Below is a small trained network, with its code and all its weights. Each question gives an input and a class and asks what happens when units are switched off, that is, made to give their printed mean instead of their output.

import numpy as np


def w(rows, s, z=0):
    codes = np.array(rows[::2]) - 128.0
    scale = np.full(codes.shape[1], s)
    scale[-1] = z or s
    return codes * scale


def f(y):
    return np.maximum(y, 0)


def log_softmax(a):
    a = a - a.max(-1, keepdims=True)
    return a - np.log(np.exp(a).sum(-1, keepdims=True))


def net(x, mask):
    res = np.array(x, float).reshape(1, 5) / 4 @ E
    y = f(res @ A[0][:, :-1].T + A[0][:, -1])
    res = res + np.where(mask, y, B[0][:, -1]) @ B[0][:, :-1]
    return log_softmax(res[-1] @ U[:, :-1].T + U[:, -1])


A, B = {}, {}
E = w([
[161,63,39,127,192,201,25,148,205,45,206,151],'x0',
[127,98,130,167,67,124,109,156,152,145,130,116],'x1',
[121,208,70,200,89,157,197,175,62,115,240,226],'x2',
[74,71,120,123,72,34,150,12,112,11,123,203],'x3',
[114,116,160,134,182,143,136,97,108,145,143,147],'x4',
],0.011)
A[0] = w([
[212,193,118,157,186,219,143,215,135,211,185,31,31],'N1',
[146,209,113,194,99,152,180,197,86,108,238,231,170],'N2',
[104,102,125,188,106,60,122,2,122,59,158,157,2],'N3',
[176,162,93,237,98,175,104,118,19,153,221,140,150],'N4',
[174,196,153,158,109,158,197,156,69,228,71,79,84],'N5',
[99,177,206,171,97,31,198,88,101,153,68,144,55],'N6',
[96,217,217,128,52,18,223,128,56,227,72,122,121],'N7',
[83,28,114,120,59,52,160,40,110,25,131,246,24],'N8',
[208,63,82,102,178,195,92,159,231,92,194,151,135],'N9',
[156,75,35,134,178,206,42,150,176,80,221,154,135],'N10',
[184,96,90,163,156,147,87,104,139,49,162,170,49],'N11',
[179,75,223,51,147,161,69,55,244,136,20,64,217],'N12',
[139,170,85,177,129,130,153,201,70,111,179,234,166],'N13',
[172,227,134,149,192,219,90,214,156,231,135,38,38],'N14',
[150,58,179,85,189,62,27,101,205,141,20,13,191],'N15',
[163,65,61,111,163,202,23,144,153,78,212,157,78],'N16',
[129,239,94,184,65,211,173,139,108,136,190,249,174],'N17',
],0.0088,0.0035)
B[0] = w([
[237,140,35,181,190,44,68,79,204,67,214,65,216],'N1',
[93,255,236,103,107,201,97,40,128,191,24,91,219],'N2',
[201,168,111,198,189,73,56,142,227,90,170,72,189],'N3',
[90,152,163,126,126,146,128,78,112,182,118,102,192],'N4',
[190,67,113,91,192,88,190,193,60,132,179,166,192],'N5',
[158,62,74,85,160,139,168,179,99,148,146,188,202],'N6',
[188,3,104,45,136,181,231,231,87,115,146,213,237],'N7',
[220,113,48,222,205,25,66,68,231,58,202,57,223],'N8',
[126,69,143,123,145,166,174,206,107,151,172,204,203],'N9',
[139,56,158,40,129,133,194,225,31,131,206,201,212],'N10',
[157,119,107,78,136,155,171,180,103,116,109,186,168],'N11',
[27,181,181,63,23,214,110,84,149,203,76,57,248],'N12',
[54,197,199,67,141,211,97,85,144,118,91,63,197],'N13',
[167,160,84,201,193,13,54,72,207,58,220,38,222],'N14',
[39,184,213,133,34,179,79,58,129,170,31,143,255],'N15',
[143,57,101,109,129,115,181,200,63,84,124,193,201],'N16',
[21,185,217,79,48,186,120,70,123,160,38,93,214],'N17',
],0.0092,0.025)
U = w([
[42,176,229,104,53,203,117,29,136,177,64,101,253],'0',
[160,44,128,84,134,168,222,245,80,121,187,233,105],'1',
[185,134,75,221,162,43,78,56,226,56,213,71,37],'2',
],0.012,0.0044)

Each question gives the input, the list of numbers given to net, and the class t.
The units are the neurons (one row each of A and B). Each row of codes is followed by its name. A weight is (code - 128) times the scale printed after its matrix; where a second scale follows, it is the last column's (A, B and U).
mask holds one flag per neuron, in row order. A switched-off neuron (its flag False) gives its mean, the last column of its row in B, instead of its output. The means were averaged over made-up inputs and are rounded, as every weight is.
A unit's drop is (log p(t) with every unit on - log p(t) with that unit switched off) / (log p(t) with every unit on - log p(t) with every unit switched off).
The circuit of an input: a set's keep is (log p(t) with only the set's units on - log p(t) with every unit switched off) / (log p(t) with every unit on - log p(t) with every unit switched off). Starting from the 12 units with the biggest drops (on a tie, the unit counted first), units are removed one at a time, each time the one whose removal leaves the highest keep (on an exact tie, the one counted first), for as long as the keep stays at least 0.8.
circuit, biggest first: the units of the circuit, biggest drop first
top k neurons: the k neurons with the biggest drops, biggest first
drop when u is switched off: that unit's drop, to one decimal
input [-6,2,-3,-7,-4], class 2: top 2 neurons : (N14 N1)
input [7,-4,8,6,-6], class 0: top 3 neurons : (N2 N17 N13)
input [-5,-7,-1,-5,-1], class 1: circuit, biggest first : (N7)
input [6,-8,-4,6,-2], class 1: top 3 neurons : (N10 N14 N1)
input [-1,-8,6,-7,0], class 2: top 2 neurons : (N1 N14)
input [-8,-8,-2,-8,0], class 1: top 3 neurons : (N7 N5 N8)
input [5,-2,5,6,4], class 2: top 3 neurons : (N8 N3 N12)
input [-6,0,5,-5,7], class 1: top 4 neurons : (N7 N5 N15 N12)
input [7,8,-2,-6,3], class 1: top 2 neurons : (N10 N9)
input [8,5,-5,-6,1], class 1: drop when N10 is switched off : 1.1
input [-2,4,0,2,-7], class 1: drop when N1 is switched off : 0.5
input [-6,-3,0,1,-7], class 1: drop when N4 is switched off : 0.0
input [0,-7,5,7,-6], class 2: drop when N8 is switched off : 3.3
input [-2,4,-3,5,4], class 2: top neuron : (N8)
